Below is a small trained network, with its code and all its weights. Each question gives an input and a target symbol and asks what happens when units are switched off, that is, made to give their printed mean instead of their output.

import numpy as np


def w(rows, s, z=0):
    codes = np.array(rows[::2]) - 128.0
    scale = np.full(codes.shape[1], s)
    scale[-1] = z or s
    return codes * scale


def norm(h):
    return h / np.sqrt((h * h).mean(-1, keepdims=True) + 1e-5)


def f(y):
    return np.maximum(y, 0)


def softmax(a):
    e = np.exp(a - a.max(-1, keepdims=True))
    return e / e.sum(-1, keepdims=True)


def log_softmax(a):
    a = a - a.max(-1, keepdims=True)
    return a - np.log(np.exp(a).sum(-1, keepdims=True))


def net(x, mask):
    ids = ['ΓΛΠΣΦΨαβδεημξω'.index(c) for c in x.split()]
    T = len(ids)
    res = E[ids] + P[:T]
    q, k, v = (norm(res) @ M[0].T for M in (Q, K, V))
    z = softmax(np.where(np.tri(T) > 0, q @ k.T / 2**0.5, -1e9)) @ v
    res = res + np.where(mask[0], z, O[0][:, -1]) @ O[0][:, :-1]
    y = f(norm(res) @ A[0][:, :-1].T + A[0][:, -1])
    res = res + np.where(mask[1:9], y, B[0][:, -1]) @ B[0][:, :-1]
    return log_softmax(norm(res)[-1] @ U[:, :-1].T + U[:, -1])


Q, K, V, O, A, B = {}, {}, {}, {}, {}, {}
E = w([
[108,114,128,126,154,147,105],'Γ',
[83,94,152,127,139,132,118],'Λ',
[131,134,139,103,163,141,101],'Π',
[140,132,115,124,189,106,108],'Σ',
[129,115,160,132,177,146,133],'Φ',
[116,118,141,95,144,121,104],'Ψ',
[177,141,94,135,3,127,75],'α',
[116,106,124,121,157,154,102],'β',
[98,107,104,131,145,101,103],'δ',
[106,100,144,134,153,154,127],'ε',
[103,116,126,115,143,98,103],'η',
[105,90,104,149,154,132,93],'μ',
[130,112,133,140,178,134,133],'ξ',
[132,107,133,104,158,171,99],'ω',
],0.0055)
P = w([
[212,176,151,162,101,162,249],'0',
[106,111,162,102,116,125,51],'1',
[112,99,143,114,128,135,55],'2',
[114,106,139,112,126,128,56],'3',
[101,96,133,115,120,122,41],'4',
[115,100,130,128,129,128,47],'5',
[132,100,122,124,132,146,51],'6',
],0.0015)
Q[0] = w([
[87,37,155,103,234,117,3],'head 1',
[102,50,127,95,219,99,31],'head 1',
],0.0053)
K[0] = w([
[231,179,75,193,1,113,228],'head 1',
[225,174,107,139,5,167,221],'head 1',
],0.0039)
V[0] = w([
[183,175,237,5,98,208,111],'head 1',
[105,143,171,33,116,1,188],'head 1',
],0.0028)
O[0] = w([
[129,176,125,217,81,169,120,103],'head 1',
[255,81,202,185,78,69,115,252],'head 1',
],0.0043,0.0028)
A[0] = w([
[27,189,55,54,181,177,168,79],'neuron 1',
[223,46,137,123,123,107,129,93],'neuron 2',
[162,214,141,239,7,130,86,82],'neuron 3',
[36,254,80,192,121,212,111,98],'neuron 4',
[164,143,163,67,131,162,88,147],'neuron 5',
[111,160,124,95,70,85,47,251],'neuron 6',
[89,109,100,162,131,112,35,61],'neuron 7',
[110,98,171,138,157,184,89,145],'neuron 8',
],0.004,0.0014)
B[0] = w([
[194,108,64,220,17,142,160,193],'neuron 1',
[82,146,140,139,34,132,60,253],'neuron 2',
[131,136,68,6,136,238,115,211],'neuron 3',
[48,146,197,85,98,4,85,197],'neuron 4',
[51,91,83,210,151,72,145,174],'neuron 5',
[185,138,137,181,145,194,193,231],'neuron 6',
[161,170,185,97,180,156,177,196],'neuron 7',
[204,151,110,110,165,105,177,185],'neuron 8',
],0.0035,0.0038)
U = w([
[85,159,90,165,86,99,123,119],'Γ',
[161,105,173,151,193,155,181,105],'Λ',
[54,213,202,23,125,137,81,122],'Π',
[159,121,136,134,207,114,137,114],'Σ',
[126,214,208,168,136,95,180,103],'Φ',
[195,175,103,108,70,251,89,193],'Ψ',
[131,137,119,135,132,118,135,5],'α',
[72,158,85,163,68,103,119,103],'β',
[86,52,121,28,189,51,89,157],'δ',
[94,152,110,199,91,99,148,93],'ε',
[198,72,207,190,47,57,52,142],'η',
[74,63,2,87,130,142,174,180],'μ',
[175,91,66,212,136,156,210,142],'ξ',
[73,170,132,150,83,108,114,87],'ω',
],0.0066,0.0027)

Each question gives the input, a string of symbols that net reads in full, and the target symbol t.
The units are the heads (2 rows each of Q, K, V and O) and the neurons (one row each of A and B). Each row of codes is followed by its name. A weight is (code - 128) times the scale printed after its matrix; where a second scale follows, it is the last column's (O, A, B and U).
mask holds one flag per unit, heads first, then neurons. A switched-off unit (its flag False) gives its mean, the last column of its rows in O or B, instead of its output. The means were averaged over made-up inputs and are rounded, as every weight is.
A unit's drop is (log p(t) with every unit on - log p(t) with that unit switched off) / (log p(t) with every unit on - log p(t) with every unit switched off).
The circuit of an input: a set's keep is (log p(t) with only the set's units on - log p(t) with every unit switched off) / (log p(t) with every unit on - log p(t) with every unit switched off). Starting from all 9 units, units are removed one at a time, each time the one whose removal leaves the highest keep (on an exact tie, the one counted first), for as long as the keep stays at least 0.8.
units of the circuit, in order: the units of the circuit, biggest drop first
top k neurons: the k neurons with the biggest drops, biggest first
drop when u is switched off: that unit's drop, to one decimal
input η Ψ η η η Ψ ω, target η: units of the circuit, in order : [head 1; neuron 3]
input α Σ Ψ Π Ψ η, target Φ: units of the circuit, in order : [head 1; neuron 7; neuron 3; neuron 6]
input Λ Φ Ψ Λ Λ, target Λ: units of the circuit, in order : [head 1; neuron 2; neuron 8]
input Ψ Ψ η μ Π, target Ψ: units of the circuit, in order : [head 1; neuron 3]
input Π η Ψ, target Π: units of the circuit, in order : [head 1; neuron 4; neuron 3]
input δ Π Σ β, target δ: units of the circuit, in order : [head 1]
input μ η η Φ η Ψ ξ, target μ: top 2 neurons : [neuron 1; neuron 6]
input μ Ψ δ Σ, target μ: units of the circuit, in order : [head 1; neuron 1]
input ξ Λ ε η ξ, target ξ: top 2 neurons : [neuron 1; neuron 3]
input δ α Ψ β Ψ η, target Φ: top 3 neurons : [neuron 7; neuron 3; neuron 4]
input μ δ ξ, target μ: drop when head 1 is switched off : 1.1
input δ η Ψ, target δ: drop when head 1 is switched off : 1.6
input Φ η η η Ψ, target Φ: drop when neuron 7 is switched off : 0.2
input Ψ η δ η δ, target Ψ: top neuron : [neuron 3]
